Here is a tiny trained network, its code and every weight. The questions are about switching its units off for an input and a class, where a switched-off unit gives its printed mean instead of its output.

import numpy as np


def w(rows, s, z=0):
    codes = np.array(rows[::2]) - 128.0
    scale = np.full(codes.shape[1], s)
    scale[-1] = z or s
    return codes * scale


def norm(h):
    return h / np.sqrt((h * h).mean(-1, keepdims=True) + 1e-5)


def f(y):
    return np.maximum(y, 0)


def log_softmax(a):
    a = a - a.max(-1, keepdims=True)
    return a - np.log(np.exp(a).sum(-1, keepdims=True))


def net(x, mask):
    res = np.array(x, float).reshape(1, 8) / 4 @ E
    u = 0
    for l in range(4):
        y = f(norm(res) @ A[l][:, :-1].T + A[l][:, -1])
        res = res + np.where(mask[u : u + 3], y, B[l][:, -1]) @ B[l][:, :-1]
        u += 3
    return log_softmax(norm(res)[-1] @ U[:, :-1].T + U[:, -1])


A, B = {}, {}
E = w([
[135,82,150,174,141,120,139,114,161],'x0',
[104,160,126,111,141,161,116,186,143],'x1',
[124,149,79,93,157,105,168,116,117],'x2',
[88,159,2,102,111,168,131,147,190],'x3',
[95,136,100,136,82,77,153,131,123],'x4',
[156,144,164,152,134,160,123,113,115],'x5',
[117,186,107,147,114,108,160,91,102],'x6',
[108,130,101,116,133,130,137,140,151],'x7',
],0.0079)
A[0] = w([
[145,103,149,111,96,158,213,22,42,64],'0.n0',
[254,178,99,117,137,145,194,159,33,101],'0.n1',
[180,141,52,50,181,170,145,42,152,254],'0.n2',
],0.0052,0.00044)
B[0] = w([
[130,83,151,92,249,1,88,181,60,254],'0.n0',
[74,209,245,48,98,106,61,42,194,228],'0.n1',
[25,154,114,131,84,115,62,196,111,239],'0.n2',
],0.0064,0.0035)
A[1] = w([
[126,116,107,206,98,81,109,120,105,64],'1.n0',
[152,106,121,161,119,77,137,107,145,131],'1.n1',
[165,106,167,159,131,182,94,254,119,5],'1.n2',
],0.0084,0.0014)
B[1] = w([
[112,43,89,178,202,106,110,125,79,193],'1.n0',
[43,2,155,164,24,65,193,119,59,191],'1.n1',
[161,145,205,181,19,175,237,16,167,253],'1.n2',
],0.0088,0.0043)
A[2] = w([
[195,64,211,28,137,241,116,115,203,43],'2.n0',
[169,95,201,111,28,226,133,132,85,9],'2.n1',
[214,192,208,80,191,86,2,84,72,159],'2.n2',
],0.0044,0.0011)
B[2] = w([
[184,142,228,127,105,81,158,53,187,213],'2.n0',
[126,158,30,118,68,133,92,35,216,223],'2.n1',
[41,199,254,111,244,170,210,206,136,255],'2.n2',
],0.0082,0.004)
A[3] = w([
[254,127,161,164,137,160,132,128,184,168],'3.n0',
[84,142,124,160,153,156,164,139,126,109],'3.n1',
[143,38,142,108,124,47,111,72,58,5],'3.n2',
],0.006,0.0018)
B[3] = w([
[147,169,118,94,96,249,121,41,179,240],'3.n0',
[145,117,56,79,69,133,2,102,54,172],'3.n1',
[247,99,48,185,164,177,84,68,80,253],'3.n2',
],0.0095,0.0034)
U = w([
[114,197,216,66,181,128,130,171,81,231],'0',
[152,49,108,187,148,80,134,124,58,37],'1',
[153,129,176,135,85,214,196,56,255,67],'2',
[51,161,25,96,96,144,107,191,172,254],'3',
],0.0097,0.00082)

Each question gives the input, the list of numbers given to net, and the class t.
The units are the neurons (one row each of A and B). Each row of codes is followed by its name. A weight is (code - 128) times the scale printed after its matrix; where a second scale follows, it is the last column's (A, B and U).
mask holds one flag per neuron, layer by layer. A switched-off neuron (its flag False) gives its mean, the last column of its row in B, instead of its output. The means were averaged over made-up inputs and are rounded, as every weight is.
A unit's drop is (log p(t) with every unit on - log p(t) with that unit switched off) / (log p(t) with every unit on - log p(t) with every unit switched off).
The circuit of an input: a set's keep is (log p(t) with only the set's units on - log p(t) with every unit switched off) / (log p(t) with every unit on - log p(t) with every unit switched off). Starting from all 12 units, units are removed one at a time, each time the one whose removal leaves the highest keep (on an exact tie, the one counted first), for as long as the keep stays at least 0.8.
circuit, biggest first: the units of the circuit, biggest drop first
k most important neurons: the k neurons with the biggest drops, biggest first
k most important neurons of layer l: the k neurons of layer l with the biggest drops, biggest first
drop of u: that unit's drop, to one decimal
input [8,5,6,-1,4,-5,-4,3], class 3: circuit, biggest first -> 1.n2
input [-5,-6,-8,1,2,8,2,1], class 1: 2 most important neurons of layer 0 -> 0.n0, 0.n2
input [4,3,-5,1,4,-3,4,4], class 1: circuit, biggest first -> 1.n0, 0.n1
input [-1,4,-7,-3,4,7,6,-2], class 0: circuit, biggest first -> 2.n2, 2.n0, 1.n1, 3.n0
input [2,8,5,-2,5,-6,-1,-8], class 3: 2 most important neurons of layer 1 -> 1.n1, 1.n0
input [-5,-7,-5,2,-1,2,3,7], class 3: 4 most important neurons -> 0.n2, 1.n2, 1.n1, 2.n0
input [-3,-3,-2,1,-6,7,1,1], class 0: circuit, biggest first -> 0.n1, 2.n2, 1.n2
input [-7,-6,-8,1,0,0,2,0], class 1: 3 most important neurons -> 0.n1, 1.n0, 0.n2
input [0,-7,2,-1,-7,-8,-2,-3], class 1: 2 most important neurons -> 0.n1, 3.n2
input [8,5,0,-6,0,8,8,-1], class 0: 2 most important neurons -> 2.n2, 1.n2
input [-5,-8,7,-4,4,6,-1,5], class 0: 2 most important neurons -> 0.n1, 2.n2
input [0,-1,-8,-6,-1,-5,2,8], class 1: 2 most important neurons -> 1.n0, 1.n1
input [4,-1,1,-2,3,-5,-8,-4], class 1: 4 most important neurons -> 1.n1, 3.n2, 3.n0, 2.n0
input [-1,3,6,2,2,4,-4,-8], class 0: 2 most important neurons -> 0.n1, 1.n2
input [-8,-4,-3,1,-1,-8,-2,-3], class 3: most important neuron -> 0.n0
input [-6,5,-5,-4,-5,-4,3,-4], class 2: drop of 0.n0 -> 0.1
input [4,8,2,-1,-2,2,6,-6], class 0: drop of 1.n2 -> 0.7
input [-8,6,-3,-6,-4,4,-3,-5], class 2: drop of 1.n2 -> 0.2
